Below is a small trained network, with its code and all its weights. Each question gives an input and a target symbol and asks what happens when units are switched off, that is, made to give their printed mean instead of their output.

import numpy as np


def w(rows, s, z=0):
    codes = np.array(rows[::2]) - 128.0
    scale = np.full(codes.shape[1], s)
    scale[-1] = z or s
    return codes * scale


def f(y):
    return y / 2 * (1 + np.tanh(0.7978845608 * (y + 0.044715 * y**3)))


def softmax(a):
    e = np.exp(a - a.max(-1, keepdims=True))
    return e / e.sum(-1, keepdims=True)


def log_softmax(a):
    a = a - a.max(-1, keepdims=True)
    return a - np.log(np.exp(a).sum(-1, keepdims=True))


def net(x, mask):
    ids = ['Ωγδλμτ'.index(c) for c in x.split()]
    T = len(ids)
    res = E[ids] + P[:T]
    r = res
    for j in range(2):
        rows = slice(4 * j, 4 * j + 4)
        q, k, v = (r @ M[0][rows].T for M in (Q, K, V))
        z = softmax(np.where(np.tri(T) > 0, q @ k.T / 4**0.5, -1e9)) @ v
        o = O[0][rows]
        res = res + np.where(mask[j], z, o[:, -1]) @ o[:, :-1]
    y = f(res @ A[0][:, :-1].T + A[0][:, -1])
    res = res + np.where(mask[2:6], y, B[0][:, -1]) @ B[0][:, :-1]
    return log_softmax(res[-1] @ U[:, :-1].T + U[:, -1])


Q, K, V, O, A, B = {}, {}, {}, {}, {}, {}
E = w([
[203,153,191,65,86,122,89,126,77,109,85],'Ω',
[117,111,102,113,120,194,57,29,131,233,110],'γ',
[94,106,177,219,123,169,157,115,73,190,108],'δ',
[81,238,124,113,121,177,134,117,72,112,169],'λ',
[142,141,50,63,165,194,122,175,162,92,136],'μ',
[154,104,125,104,72,195,253,103,173,113,87],'τ',
],0.021)
P = w([
[6,114,185,136,143,219,72,136,175,60,3],'0',
[86,47,103,74,125,128,158,88,46,22,125],'1',
[105,131,170,130,114,199,77,117,186,87,131],'2',
[128,80,109,90,165,128,135,73,69,70,160],'3',
[139,156,144,147,107,194,85,120,188,113,161],'4',
[140,106,103,92,153,114,165,107,75,104,150],'5',
[118,170,119,153,75,166,129,163,164,140,125],'6',
[160,132,97,105,158,99,179,119,76,130,135],'7',
[119,183,94,156,63,150,132,175,151,174,105],'8',
[190,149,82,113,153,83,185,125,63,147,122],'9',
[136,198,75,152,48,135,130,169,142,202,103],'10',
[213,178,61,129,162,47,175,117,70,158,121],'11',
[107,157,109,108,28,115,100,139,151,226,177],'12',
],0.015)
Q[0] = w([
[64,124,141,241,149,136,126,142,200,167,144],'H0',
[87,142,157,139,97,155,73,154,161,143,128],'H0',
[105,9,78,109,203,48,183,109,193,122,132],'H0',
[161,107,130,115,95,138,122,106,102,65,90],'H0',
[145,88,81,146,174,173,162,81,44,116,124],'H1',
[99,125,167,247,199,50,151,114,197,56,125],'H1',
[160,173,197,138,127,180,82,142,156,112,76],'H1',
[119,179,85,121,187,178,147,117,109,142,167],'H1',
],0.012)
K[0] = w([
[48,25,164,180,146,198,120,113,137,60,114],'H0',
[97,152,157,233,154,142,55,124,79,191,64],'H0',
[128,87,43,59,98,241,141,151,222,7,60],'H0',
[158,193,143,110,110,108,169,113,111,225,56],'H0',
[193,128,152,118,214,48,75,49,82,75,138],'H1',
[50,49,225,96,123,254,104,110,149,59,178],'H1',
[184,187,81,179,163,187,192,98,191,203,220],'H1',
[212,92,146,97,97,111,158,92,91,98,178],'H1',
],0.0087)
V[0] = w([
[105,130,44,116,142,219,162,161,178,100,48],'H0',
[189,116,162,128,175,117,158,87,158,72,118],'H0',
[185,140,159,148,136,43,221,56,124,79,164],'H0',
[108,99,173,42,253,43,58,133,159,68,112],'H0',
[166,192,142,138,120,169,140,216,121,5,139],'H1',
[178,95,208,204,115,189,114,126,213,90,49],'H1',
[146,196,159,106,121,116,229,17,121,136,136],'H1',
[61,168,195,218,102,163,85,157,75,94,98],'H1',
],0.0069)
O[0] = w([
[183,57,110,254,95,122,99,128,133,85,170,107],'H0',
[160,60,100,127,97,166,191,115,55,241,132,157],'H0',
[190,190,169,98,166,155,143,113,97,103,171,95],'H0',
[133,146,107,60,42,126,102,176,26,205,92,105],'H0',
[156,119,104,112,98,38,110,121,152,101,215,218],'H1',
[113,148,127,55,111,62,151,122,112,197,121,121],'H1',
[57,103,130,162,78,83,105,45,93,165,139,254],'H1',
[160,209,193,107,148,136,192,80,90,144,242,119],'H1',
],0.0082,0.0046)
A[0] = w([
[63,225,185,147,131,170,179,130,138,127,166,177],'N0',
[49,183,116,177,88,174,65,156,221,183,193,2],'N1',
[117,107,129,193,118,137,124,136,218,195,167,77],'N2',
[82,75,92,156,232,52,146,165,1,119,174,163],'N3',
],0.0076,0.0052)
B[0] = w([
[146,85,78,94,159,114,80,125,96,106,146,224],'N0',
[206,151,162,145,100,198,168,145,95,166,143,254],'N1',
[187,132,124,23,227,85,140,96,68,140,32,214],'N2',
[121,159,167,163,253,226,134,170,226,251,179,186],'N3',
],0.011,0.0066)
U = w([
[186,177,148,46,116,102,178,189,95,173,108,32],'Ω',
[87,187,253,158,141,184,146,130,193,152,83,254],'γ',
[186,72,113,110,138,98,69,204,203,154,120,195],'δ',
[61,85,69,108,119,71,105,37,166,155,91,220],'λ',
[63,146,152,56,252,83,106,101,167,91,101,136],'μ',
[176,125,188,193,70,151,148,81,132,97,152,98],'τ',
],0.0069,0.0032)

Each question gives the input, a string of symbols that net reads in full, and the target symbol t.
The units are the heads (4 rows each of Q, K, V and O) and the neurons (one row each of A and B). Each row of codes is followed by its name. A weight is (code - 128) times the scale printed after its matrix; where a second scale follows, it is the last column's (O, A, B and U).
mask holds one flag per unit, heads first, then neurons. A switched-off unit (its flag False) gives its mean, the last column of its rows in O or B, instead of its output. The means were averaged over made-up inputs and are rounded, as every weight is.
A unit's drop is (log p(t) with every unit on - log p(t) with that unit switched off) / (log p(t) with every unit on - log p(t) with every unit switched off).
The circuit of an input: a set's keep is (log p(t) with only the set's units on - log p(t) with every unit switched off) / (log p(t) with every unit on - log p(t) with every unit switched off). Starting from all 6 units, units are removed one at a time, each time the one whose removal leaves the highest keep (on an exact tie, the one counted first), for as long as the keep stays at least 0.8.
circuit, biggest first: the units of the circuit, biggest drop first
unit that matters most: the unit with the biggest drop
top k neurons: the k neurons with the biggest drops, biggest first
heads that matter: for each layer, one digit per head in row order, 1 if its drop is at least 0.15 and else 0, layers parted by /
input μ γ Ω Ω γ γ δ γ μ γ μ, target γ: top 2 neurons => N1, N0
input μ γ μ λ Ω γ γ μ γ τ τ, target λ: heads that matter => 01
input γ μ μ λ γ γ Ω δ, target γ: top 2 neurons => N3, N0
input γ Ω Ω Ω Ω, target Ω: circuit, biggest first => H0
input Ω γ Ω Ω Ω Ω γ δ Ω γ Ω γ λ, target τ: top 2 neurons => N1, N0
input Ω δ Ω, target μ: heads that matter => 11
input λ Ω μ δ γ Ω Ω γ τ, target λ: top 2 neurons => N1, N3
input Ω Ω γ τ, target τ: heads that matter => 10
input δ δ Ω Ω δ μ μ λ Ω δ Ω, target μ: circuit, biggest first => H0, N1
input Ω Ω γ γ Ω λ τ Ω γ λ δ, target μ: circuit, biggest first => N2, H0
input Ω μ Ω γ λ γ μ Ω γ Ω Ω γ γ, target γ: circuit, biggest first => N1, H1
input Ω γ δ Ω Ω δ Ω Ω Ω Ω δ, target Ω: heads that matter => 00
input Ω μ Ω Ω γ Ω μ γ τ γ μ, target γ: circuit, biggest first => H1, N0
input γ Ω μ τ γ λ, target μ: unit that matters most => N0
input Ω δ Ω Ω λ δ, target γ: top 2 neurons => N3, N2
input μ Ω μ, target Ω: top 2 neurons => N0, N3
input Ω Ω λ μ γ Ω Ω μ λ Ω γ, target Ω: top 2 neurons => N1, N2
input Ω γ Ω Ω τ μ Ω Ω γ μ Ω, target γ: top 2 neurons => N2, N0
input γ Ω Ω Ω Ω Ω λ Ω γ Ω Ω λ γ, target Ω: top 2 neurons => N2, N1
input γ μ Ω δ γ Ω τ μ μ γ τ Ω λ, target τ: top neuron => N1
